Below is a small trained network, with its code and all its weights. Each question gives an input and a class and asks what happens when units are switched off, that is, made to give their printed mean instead of their output.

import numpy as np


def w(rows, s, z=0):
    codes = np.array(rows[::2]) - 128.0
    scale = np.full(codes.shape[1], s)
    scale[-1] = z or s
    return codes * scale


def f(y):
    return y / 2 * (1 + np.tanh(0.7978845608 * (y + 0.044715 * y**3)))


def log_softmax(a):
    a = a - a.max(-1, keepdims=True)
    return a - np.log(np.exp(a).sum(-1, keepdims=True))


def net(x, mask):
    res = np.array(x, float).reshape(1, 7) / 4 @ E
    y = f(res @ A[0][:, :-1].T + A[0][:, -1])
    res = res + np.where(mask, y, B[0][:, -1]) @ B[0][:, :-1]
    return log_softmax(res[-1] @ U[:, :-1].T + U[:, -1])


A, B = {}, {}
E = w([
[166,157,1,182,104,54,129],'x0',
[169,82,197,207,121,58,53],'x1',
[82,169,135,190,234,97,168],'x2',
[89,177,174,194,109,211,101],'x3',
[148,74,129,173,87,131,166],'x4',
[194,66,165,110,164,127,180],'x5',
[92,229,169,172,145,86,77],'x6',
],0.0076)
A[0] = w([
[100,168,251,147,169,159,92,197],'n1',
[154,27,166,85,129,172,221,253],'n2',
[161,109,104,36,99,128,127,252],'n3',
[184,33,145,97,157,169,254,182],'n4',
[93,165,91,106,119,182,129,128],'n5',
[88,145,91,129,148,208,136,236],'n6',
[161,121,96,213,78,120,122,140],'n7',
[104,137,142,162,158,85,96,148],'n8',
[136,105,170,115,137,192,104,231],'n9',
[197,85,114,50,96,147,101,175],'n10',
[152,169,80,176,172,45,107,153],'n11',
[120,189,99,150,192,136,201,195],'n12',
],0.0098,0.0037)
B[0] = w([
[112,101,9,241,134,206,14,239],'n1',
[154,52,65,118,174,134,187,254],'n2',
[84,157,150,90,159,188,97,221],'n3',
[168,55,102,122,147,82,205,252],'n4',
[76,221,194,91,68,102,173,166],'n5',
[51,157,155,86,101,171,149,189],'n6',
[156,142,2,200,101,182,86,194],'n7',
[124,67,75,155,145,165,134,180],'n8',
[85,96,59,143,134,205,129,187],'n9',
[97,94,169,58,187,199,123,219],'n10',
[107,65,103,116,202,207,123,230],'n11',
[110,89,217,25,182,129,151,199],'n12',
],0.0087,0.0092)
U = w([
[79,241,162,87,15,121,142,132],'0',
[181,136,196,164,62,56,139,19],'1',
[165,164,208,61,148,115,99,143],'2',
[104,59,135,58,197,131,198,157],'3',
[211,166,234,182,63,2,153,3],'4',
[241,88,74,207,81,98,140,72],'5',
[106,104,76,201,128,164,8,192],'6',
[176,156,153,150,67,19,146,15],'7',
],0.0078,0.0046)

Each question gives the input, the list of numbers given to net, and the class t.
The units are the neurons (one row each of A and B). Each row of codes is followed by its name. A weight is (code - 128) times the scale printed after its matrix; where a second scale follows, it is the last column's (A, B and U).
mask holds one flag per neuron, in row order. A switched-off neuron (its flag False) gives its mean, the last column of its row in B, instead of its output. The means were averaged over made-up inputs and are rounded, as every weight is.
A unit's drop is (log p(t) with every unit on - log p(t) with that unit switched off) / (log p(t) with every unit on - log p(t) with every unit switched off).
The circuit of an input: a set's keep is (log p(t) with only the set's units on - log p(t) with every unit switched off) / (log p(t) with every unit on - log p(t) with every unit switched off). Starting from all 12 units, units are removed one at a time, each time the one whose removal leaves the highest keep (on an exact tie, the one counted first), for as long as the keep stays at least 0.8.
circuit, biggest first: the units of the circuit, biggest drop first
k most important neurons: the k neurons with the biggest drops, biggest first
drop of u: that unit's drop, to one decimal
input [-3,0,8,-5,-8,-4,3], class 6: 2 most important neurons	(n1, n4)
input [0,-8,-8,4,-6,-7,-8], class 0: circuit, biggest first	(n5)
input [4,3,-3,-1,4,-4,-7], class 5: circuit, biggest first	(n7, n1, n11)
input [8,5,7,-5,-3,-1,8], class 3: 2 most important neurons	(n12, n1)
input [4,-1,-2,3,-1,0,1], class 0: 3 most important neurons	(n1, n2, n4)
input [-4,-3,6,-3,-3,0,5], class 6: 3 most important neurons	(n1, n4, n2)
input [3,-2,-2,-4,-6,7,8], class 2: 4 most important neurons	(n2, n4, n1, n9)
input [3,-6,2,-1,4,-8,-7], class 0: 2 most important neurons	(n5, n11)
input [0,1,4,-1,-1,6,5], class 6: 4 most important neurons	(n1, n4, n2, n10)
input [7,5,-8,6,-4,7,-7], class 3: 2 most important neurons	(n10, n1)
input [7,-6,-4,-8,-6,-1,3], class 2: 2 most important neurons	(n2, n4)
input [6,-8,-6,0,-7,5,7], class 2: 2 most important neurons	(n12, n7)
input [7,6,-2,7,-2,0,-3], class 5: 3 most important neurons	(n1, n3, n10)
input [-8,7,1,-4,-5,-7,-8], class 6: 2 most important neurons	(n1, n12)
input [-7,2,4,-3,-7,-5,-5], class 6: drop of n1	0.3
input [3,-6,3,5,1,-8,-7], class 0: drop of n7	0.0
input [-7,6,0,6,1,3,-4], class 6: drop of n1	1.7
input [-8,-2,1,3,-2,-7,-3], class 6: drop of n1	1.8
